cols: Y N V T
[ 39.3  47.6 -69.3  26.5] -> <113>
[-22.1  28.0  -2.4  23.5] -> <185>
[-86.3 -14.8  44.6  -1.0] -> <219>
[ 67.0 -23.4  18.3  64.0] -> <68>
[28.0 -2.3 23.5  4.3] -> <134>
[ 82.3 -16.8 -15.7  45.2] -> <54>
rev: [23.5 -2.4 28.0] | <185>
col: [23.5 -1.0] | T

cols: K D U G
[ -8.2 -67.4  -6.8  10.6] = <198>
[ -8.4   8.2 -30.0  17.9] = <197>
[ -8.2 -67.4  -6.8   8.2] = <89>
[-18.1  21.7  -3.5   8.4] = <201>
col: [17.9  8.2] | G
col: [10.6 17.9  8.2] | G
perm: [ 17.9 -30.0   8.2  -8.4] | <197>
perm: [ 10.6  -6.8 -67.4  -8.2] | <198>

cols: Q E P C
[-39.3 -40.8  -3.8 -74.4] = <113>
[-37.4 -31.9 -47.4  56.1] = <197>
[-53.2  75.7  40.0  38.1] = <198>
[-40.8 -39.3 -74.5  -3.8] = <219>
[  7.4  42.2 -29.9 -25.2] = <201>
row of <198> | [-53.2  75.7  40.0  38.1]
rev: [ 56.1 -47.4 -31.9] | <197>
rev: [-74.4  -3.8 -40.8] | <113>
rev: [ 75.7 -53.2] | <198>
col: [-39.3 -37.4 -53.2 -40.8] | Q
perm: [ -3.8 -74.5 -39.3 -40.8] | <219>
perm: [-40.8  -3.8 -39.3 -74.4] | <113>

cols: Z A R W S X L H F M
[-12.3  -3.0  30.2  -6.4  24.8  -9.4  32.1   9.8 -15.0  -6.4] = <89>
[-16.9  -1.3   0.3  -6.1  27.8  26.6  11.4 -26.3 -20.0 -17.4] = <197>
[ 13.7  17.0 -10.2  59.5 -53.0   8.9  52.8 -14.8 -29.0   3.2] = <201>
[  7.3 -38.7   3.9 -64.8 -14.6 -29.6  -8.6   6.6 -70.5  38.8] = <113>
[-13.4 -35.2  45.1 -38.9 -13.9  47.9   7.6  11.0 -15.8  -7.2] = <185>
[  2.8 -23.8  12.2 -12.5   8.4   4.0   6.3  11.4 -33.1  -5.0] = <198>
[  5.9 -61.8  24.2 -43.8  -0.9  25.1  -0.7   9.3 -43.0  12.8] = <28>
[ -2.5 -29.0 -22.4  25.2 -51.1  21.5  34.1 -21.3 -43.0  -5.9] = <68>
[-54.0  31.4  80.9  -6.0  34.5   0.7  43.7 -40.1  13.6 -15.5] = <134>
[-13.4  -6.1 -22.5  20.9   2.5  18.2  29.8  -9.7 -14.5 -14.0] = <26>
[  0.4 -17.4 -16.9  -1.3  26.6 -20.0  -6.1  27.8 -26.3  11.4] = <219>
[  2.8 -23.8  12.2 -12.5   8.4   4.0   6.3  11.4 -33.1   5.2] = <54>
col: [ -6.4 -17.4   3.2  38.8  -7.2  -5.0  12.8] | M
rev: [  3.2 -29.0 -14.8  52.8   8.9 -53.0  59.5 -10.2] | <201>
col: [ 80.9 -22.5 -16.9] | R
perm: [-26.3 -20.0 -17.4 -16.9  -6.1  -1.3   0.3  11.4  26.6  27.8] | <197>
row of <28> | [  5.9 -61.8  24.2 -43.8  -0.9  25.1  -0.7   9.3 -43.0  12.8]

cols: ribe pul kisik Puvam dodet givi Zot Suguv nulut Lum
[ 17.5  -3.1   8.4 -21.8 -60.3 -16.2   6.9 -24.9 -42.1   2.9] = <219>
[-35.5  22.7  30.3 -34.7 -15.6  12.6  10.3 -16.9 -36.1  36.2] = <89>
[-10.4 -37.7 -41.3  28.4  40.7 -15.6 -11.7  73.7 -23.6 -50.0] = <198>
[ 22.7  12.6 -35.5 -15.6 -34.7 -16.9  36.2  10.3  30.2 -36.1] = <26>
[  0.4 -16.9 -18.7  10.0  14.9 -12.8 -11.7  27.9   5.7 -20.1] = <201>
rev: [-16.9 -34.7 -15.6 -35.5  12.6] | <26>
row of <201> | [  0.4 -16.9 -18.7  10.0  14.9 -12.8 -11.7  27.9   5.7 -20.1]
col: [-34.7  28.4] | Puvam
perm: [-36.1 -35.5 -34.7 -16.9 -15.6  10.3  12.6  22.7  30.3  36.2] | <89>

cols: pepa Vuko Mun beg bukiv
[  8.1   9.0 -10.9 -26.4  45.6] = <134>
[-63.3 -37.7 -16.8 -60.1   0.0] = <54>
[-12.9   6.0 -34.1 -66.6  38.1] = <68>
[ 11.3  12.2 -16.3 -36.1  57.6] = <198>
[ 0.0  9.7  0.0 16.3 51.6] = <28>
[  0.9 -29.9  -7.7  35.5 -10.0] = <197>
[  0.0  12.7 -14.7 -22.9  33.9] = <26>
[  5.5  15.2 -14.8 -41.6   0.0] = <89>
[-43.5 -43.0 -21.8 -38.3  36.3] = <219>
[  0.9  -7.7  -9.9 -29.9  35.5] = <185>
col: [-10.9 -16.8 -34.1] | Mun
perm: [-29.9  -9.9  -7.7   0.9  35.5] | <185>
row of <89> | [  5.5  15.2 -14.8 -41.6   0.0]

cols: Buzo Tir teg vobo zed gosu nuko Kapa mudo
[ 38.6  15.4 -60.3  28.1 -26.2   7.9 -33.1  -7.0 -70.2] : <54>
[-55.1  67.6  -0.3  48.5   1.3  39.8 -39.4  22.2  -6.9] : <26>
[-33.1  38.6  15.4  -7.0 -26.1 -60.3   7.9 -70.2  28.1] : <134>
rev: [  7.9 -26.2  28.1 -60.3  15.4] | <54>
rev: [ 1.3 48.5 -0.3 67.6] | <26>
row of <134> | [-33.1  38.6  15.4  -7.0 -26.1 -60.3   7.9 -70.2  28.1]
perm: [-70.2  38.6  28.1 -60.3 -26.2 -33.1  -7.0   7.9  15.4] | <54>
row of <54> | [ 38.6  15.4 -60.3  28.1 -26.2   7.9 -33.1  -7.0 -70.2]

cols: vusaz koba govo Fab zuv nedab
[ 34.9 -11.0  31.8  -3.9  -7.1  15.3] -> <201>
[ 82.0  15.8   8.6 -12.8 -51.5  21.0] -> <185>
[-89.3 -15.7  13.2  -2.8   4.3  16.1] -> <197>
[ 36.4   3.9  29.4 -42.0 -38.5  25.1] -> <54>
row of <201> | [ 34.9 -11.0  31.8  -3.9  -7.1  15.3]
col: [ -3.9 -12.8] | Fab
col: [ 82.0 -89.3] | vusaz

cols: nak zup mino Mabok dafuz kam
[-19.8  12.2  16.4 -10.8   2.3  71.0]  <68>
[ 24.0  39.3  20.7 -60.7  41.3  37.8]  <198>
[ 14.7  -1.4 -27.7 -19.2 -21.1  -1.0]  <201>
[-38.6 -19.9  71.0  12.2  16.3 -10.8]  <26>
[-19.8  71.0  12.2  16.3 -10.8   2.3]  <197>
[ -2.4   6.4   5.2  -2.4   5.2 -20.9]  <219>
[  4.6  71.0  71.0 -10.8  12.2  16.3]  <89>
row of <26> | [-38.6 -19.9  71.0  12.2  16.3 -10.8]
col: [16.4 20.7] | mino
rev: [ 16.3  12.2 -10.8  71.0] | <89>
rev: [-10.8  16.3  12.2  71.0 -19.9] | <26>
row of <197> | [-19.8  71.0  12.2  16.3 -10.8   2.3]
rev: [20.7 39.3] | <198>
perm: [-19.8   2.3  71.0 -10.8  16.3  12.2] | <197>

cols: tetum tapig benu zug
[-29.4  19.1  43.3  86.2]  <185>
[-47.1 -46.0  17.2 -18.6]  <28>
[-42.8  83.4 -37.4  36.3]  <54>
[-18.6 -46.0 -47.2  17.2]  <26>
col: [-42.8 -18.6] | tetum
row of <54> | [-42.8  83.4 -37.4  36.3]
perm: [ 17.2 -47.2 -46.0 -18.6] | <26>
rev: [ 19.1 -29.4] | <185>
row of <28> | [-47.1 -46.0  17.2 -18.6]

cols: Vab fugog poroz Gaf deko
[-80.4  15.5   2.8  60.5  69.2]  <198>
[ 60.5  69.3   2.8  15.5 -80.4]  <219>
[ 59.0 -69.2 -13.7 -68.4 -83.4]  <89>
[-45.0 -46.6 -39.1  78.0 -46.7]  <68>
[ 30.3   1.9  26.2 -88.4 -23.3]  <113>
row of <219> | [ 60.5  69.3   2.8  15.5 -80.4]
perm: [ 69.2  60.5   2.8  15.5 -80.4] | <198>
row of <198> | [-80.4  15.5   2.8  60.5  69.2]

cols: Sem dodib vozi gagor gura seko zedib
[ 43.4 -39.2  45.6 -14.3  42.9 -85.7  22.3]  <26>
[-18.4  42.2  18.7 -83.5  -3.1  -6.8   4.6]  <185>
[-19.3 -29.5 -40.6  30.7 -16.2  -5.1  69.1]  <197>
[-33.2 -62.3  13.3  -5.6  14.8  -4.1  16.4]  <219>
[-19.3 -29.5 -40.6  -9.2 -76.4 -83.9  -9.9]  <134>
[ 43.5 -29.0  21.8 -30.0 -52.1  36.1 -51.6]  <68>
[ 49.2 -49.1  33.8 -49.8 -67.2  41.9  38.2]  <89>
[ 64.0 -13.8 -19.3  56.6  13.4  40.8 -12.9]  <113>
[-19.3 -29.5 -40.6  30.7 -16.2  -5.1  -1.1]  <54>
[-19.3 -29.5 -40.6  30.7 -16.2 -58.7  29.4]  <198>
[  9.1 -18.6  65.2  29.1  28.5  14.8 -23.3]  <28>
row of <197> | [-19.3 -29.5 -40.6  30.7 -16.2  -5.1  69.1]
rev: [ 36.1 -52.1 -30.0  21.8 -29.0  43.5] | <68>
perm: [ 16.4 -33.2 -62.3  13.3  -5.6  14.8  -4.1] | <219>

